Here is a tiny trained network, its code and every weight. The questions are about switching its units off for an input and a class, where a switched-off unit gives its printed mean instead of its output.

import numpy as np


def w(rows, s, z=0):
    codes = np.array(rows[::2]) - 128.0
    scale = np.full(codes.shape[1], s)
    scale[-1] = z or s
    return codes * scale


def norm(h):
    return h / np.sqrt((h * h).mean(-1, keepdims=True) + 1e-5)


def f(y):
    return np.maximum(y, 0)


def log_softmax(a):
    a = a - a.max(-1, keepdims=True)
    return a - np.log(np.exp(a).sum(-1, keepdims=True))


def net(x, mask):
    res = np.array(x, float).reshape(1, 4) / 4 @ E
    u = 0
    for l in range(4):
        y = f(norm(res) @ A[l][:, :-1].T + A[l][:, -1])
        res = res + np.where(mask[u : u + 7], y, B[l][:, -1]) @ B[l][:, :-1]
        u += 7
    return log_softmax(norm(res)[-1] @ U[:, :-1].T + U[:, -1])


A, B = {}, {}
E = w([
[125,254,141,115,135,189,30,155,162,102],'x0',
[166,12,169,92,146,189,45,94,146,248],'x1',
[135,38,115,91,169,132,99,128,190,19],'x2',
[85,117,190,156,203,193,144,119,79,104],'x3',
],0.008)
A[0] = w([
[149,173,32,32,4,102,190,137,250,140,41],'0.n1',
[88,45,86,117,97,168,58,90,244,2,1],'0.n2',
[248,147,52,100,121,63,85,85,92,129,48],'0.n3',
[118,196,113,195,104,190,129,98,120,186,71],'0.n4',
[168,113,122,83,27,31,31,81,245,198,65],'0.n5',
[156,241,127,144,49,246,10,190,250,89,35],'0.n6',
[117,170,54,252,6,190,109,44,97,198,53],'0.n7',
],0.005,0.0068)
B[0] = w([
[83,54,229,123,63,40,77,180,145,125,194],'0.n1',
[234,109,156,38,205,147,186,213,130,50,196],'0.n2',
[28,80,159,105,41,107,170,222,155,144,145],'0.n3',
[122,81,124,63,121,104,124,191,88,131,171],'0.n4',
[75,103,168,186,75,117,152,175,213,109,223],'0.n5',
[98,119,124,98,235,25,106,64,146,205,254],'0.n6',
[220,156,255,128,180,101,184,181,122,124,177],'0.n7',
],0.007,0.0044)
A[1] = w([
[126,69,131,109,138,164,2,123,171,202,58],'1.n1',
[57,98,193,153,109,145,94,114,119,112,77],'1.n2',
[88,172,101,170,102,42,103,142,141,55,108],'1.n3',
[20,126,129,165,188,234,135,95,63,130,3],'1.n4',
[126,56,113,165,94,73,144,80,110,106,60],'1.n5',
[114,115,178,162,218,215,117,135,90,76,59],'1.n6',
[145,131,129,131,113,130,116,103,132,120,92],'1.n7',
],0.0087,0.0042)
B[1] = w([
[143,133,90,192,82,216,185,90,114,71,255],'1.n1',
[91,173,174,114,140,148,174,129,208,148,162],'1.n2',
[99,121,78,111,80,254,187,59,112,81,251],'1.n3',
[49,121,229,141,49,33,143,114,203,127,200],'1.n4',
[74,87,111,106,230,94,98,80,138,170,187],'1.n5',
[73,72,217,142,57,58,137,200,199,108,236],'1.n6',
[63,147,109,118,101,164,209,78,170,67,128],'1.n7',
],0.0073,0.0059)
A[2] = w([
[138,133,39,124,36,87,84,145,186,130,4],'2.n1',
[147,100,120,129,232,90,154,104,131,151,100],'2.n2',
[118,109,206,127,138,107,163,169,132,88,139],'2.n3',
[146,98,113,93,65,73,78,163,146,100,103],'2.n4',
[92,113,102,122,97,161,174,89,214,101,89],'2.n5',
[75,114,120,77,143,156,65,109,81,160,7],'2.n6',
[111,201,164,124,130,184,1,147,171,88,38],'2.n7',
],0.0092,0.0021)
B[2] = w([
[48,77,193,231,107,105,168,175,197,98,169],'2.n1',
[145,238,40,142,147,103,51,123,144,160,158],'2.n2',
[166,173,85,97,148,123,142,145,208,170,236],'2.n3',
[136,185,221,120,188,105,101,142,186,140,177],'2.n4',
[132,205,128,77,129,161,129,122,100,173,255],'2.n5',
[154,127,149,2,129,146,149,129,150,152,132],'2.n6',
[103,32,28,218,151,23,137,84,81,161,193],'2.n7',
],0.0091,0.0082)
A[3] = w([
[99,65,76,144,158,77,132,65,142,172,60],'3.n1',
[138,126,108,101,93,82,144,204,21,220,34],'3.n2',
[108,155,48,126,120,90,168,180,129,10,128],'3.n3',
[197,205,108,150,131,228,128,121,195,183,219],'3.n4',
[134,174,214,198,72,103,133,229,2,223,32],'3.n5',
[183,15,141,173,71,195,55,107,162,179,53],'3.n6',
[200,41,85,75,196,140,87,170,154,40,2],'3.n7',
],0.0084,0.0032)
B[3] = w([
[83,201,93,174,154,45,71,126,95,107,219],'3.n1',
[133,137,114,115,244,163,82,132,133,96,180],'3.n2',
[163,44,164,164,109,187,98,95,86,143,254],'3.n3',
[123,175,105,20,100,156,155,106,60,119,251],'3.n4',
[223,63,142,124,152,158,71,138,204,64,237],'3.n5',
[74,121,154,186,82,189,185,109,86,54,212],'3.n6',
[221,157,148,174,148,163,91,139,135,133,196],'3.n7',
],0.011,0.0056)
U = w([
[106,128,127,144,75,200,190,75,68,70,189],'0',
[85,125,193,150,114,78,166,158,211,120,145],'1',
[251,136,127,116,195,156,86,136,153,87,161],'2',
[87,151,61,169,191,52,101,90,78,145,176],'3',
[120,195,109,7,131,123,143,136,107,178,190],'4',
[166,102,90,102,76,91,122,152,77,146,2],'5',
[145,96,98,111,128,100,126,189,73,148,37],'6',
[140,109,81,113,120,128,132,191,90,173,6],'7',
],0.018,0.0055)

Each question gives the input, the list of numbers given to net, and the class t.
The units are the neurons (one row each of A and B). Each row of codes is followed by its name. A weight is (code - 128) times the scale printed after its matrix; where a second scale follows, it is the last column's (A, B and U).
mask holds one flag per neuron, layer by layer. A switched-off neuron (its flag False) gives its mean, the last column of its row in B, instead of its output. The means were averaged over made-up inputs and are rounded, as every weight is.
A unit's drop is (log p(t) with every unit on - log p(t) with that unit switched off) / (log p(t) with every unit on - log p(t) with every unit switched off).
The circuit of an input: a set's keep is (log p(t) with only the set's units on - log p(t) with every unit switched off) / (log p(t) with every unit on - log p(t) with every unit switched off). Starting from the 12 units with the biggest drops (on a tie, the unit counted first), units are removed one at a time, each time the one whose removal leaves the highest keep (on an exact tie, the one counted first), for as long as the keep stays at least 0.8.
units of the circuit, in order: the units of the circuit, biggest drop first
unit that matters most: the unit with the biggest drop
k most important neurons: the k neurons with the biggest drops, biggest first
k most important neurons of layer l: the k neurons of layer l with the biggest drops, biggest first
input [0,3,3,1], class 4: unit that matters most : 3.n4
input [4,-3,6,-6], class 1: 3 most important neurons : (0.n1; 2.n1; 2.n4)
input [-3,2,1,-3], class 4: 3 most important neurons of layer 1 : (1.n6; 1.n2; 1.n4)
input [-5,7,-3,8], class 1: 4 most important neurons : (1.n4; 1.n6; 1.n3; 3.n3)
input [-6,-4,5,3], class 3: units of the circuit, in order : (1.n5; 3.n1)
input [7,7,-1,4], class 0: 2 most important neurons of layer 1 : (1.n1; 1.n5)
input [-2,-2,-3,2], class 4: 2 most important neurons of layer 2 : (2.n3; 2.n7)
input [-4,-5,8,-7], class 2: 2 most important neurons of layer 3 : (3.n7; 3.n3)
input [4,0,0,0], class 3: 2 most important neurons : (1.n3; 2.n5)
input [-6,6,7,8], class 1: units of the circuit, in order : (1.n6; 3.n3)
input [-8,-2,8,4], class 2: 2 most important neurons : (3.n7; 2.n7)
input [0,8,8,3], class 0: 3 most important neurons : (1.n1; 3.n6; 3.n5)
input [8,1,-7,-7], class 3: 2 most important neurons of layer 0 : (0.n6; 0.n2)
input [-1,-6,-4,-3], class 0: unit that matters most : 1.n3
input [-3,-1,4,3], class 2: 2 most important neurons of layer 1 : (1.n4; 1.n3)
input [-1,-8,0,-7], class 0: 2 most important neurons of layer 1 : (1.n3; 1.n6)
input [-2,-3,5,2], class 2: units of the circuit, in order : (0.n2; 3.n7)
input [1,0,-1,-2], class 4: 2 most important neurons : (2.n3; 1.n6)
input [7,-4,5,-7], class 1: 4 most important neurons : (2.n1; 0.n1; 2.n4; 1.n5)
input [-1,-4,-8,7], class 2: units of the circuit, in order : (3.n5)
input [-6,3,-5,5], class 3: 4 most important neurons : (3.n1; 2.n5; 2.n2; 1.n5)
input [1,-5,-5,-4], class 0: 2 most important neurons : (1.n3; 2.n7)
input [7,2,-7,1], class 2: 3 most important neurons : (3.n5; 0.n7; 0.n4)
input [-4,7,-8,8], class 1: 2 most important neurons : (1.n4; 1.n3)
input [6,5,-3,8], class 1: 2 most important neurons : (1.n4; 1.n6)
input [4,4,-7,6], class 2: 2 most important neurons of layer 2 : (2.n1; 2.n4)
input [8,4,-7,-7], class 3: unit that matters most : 2.n7
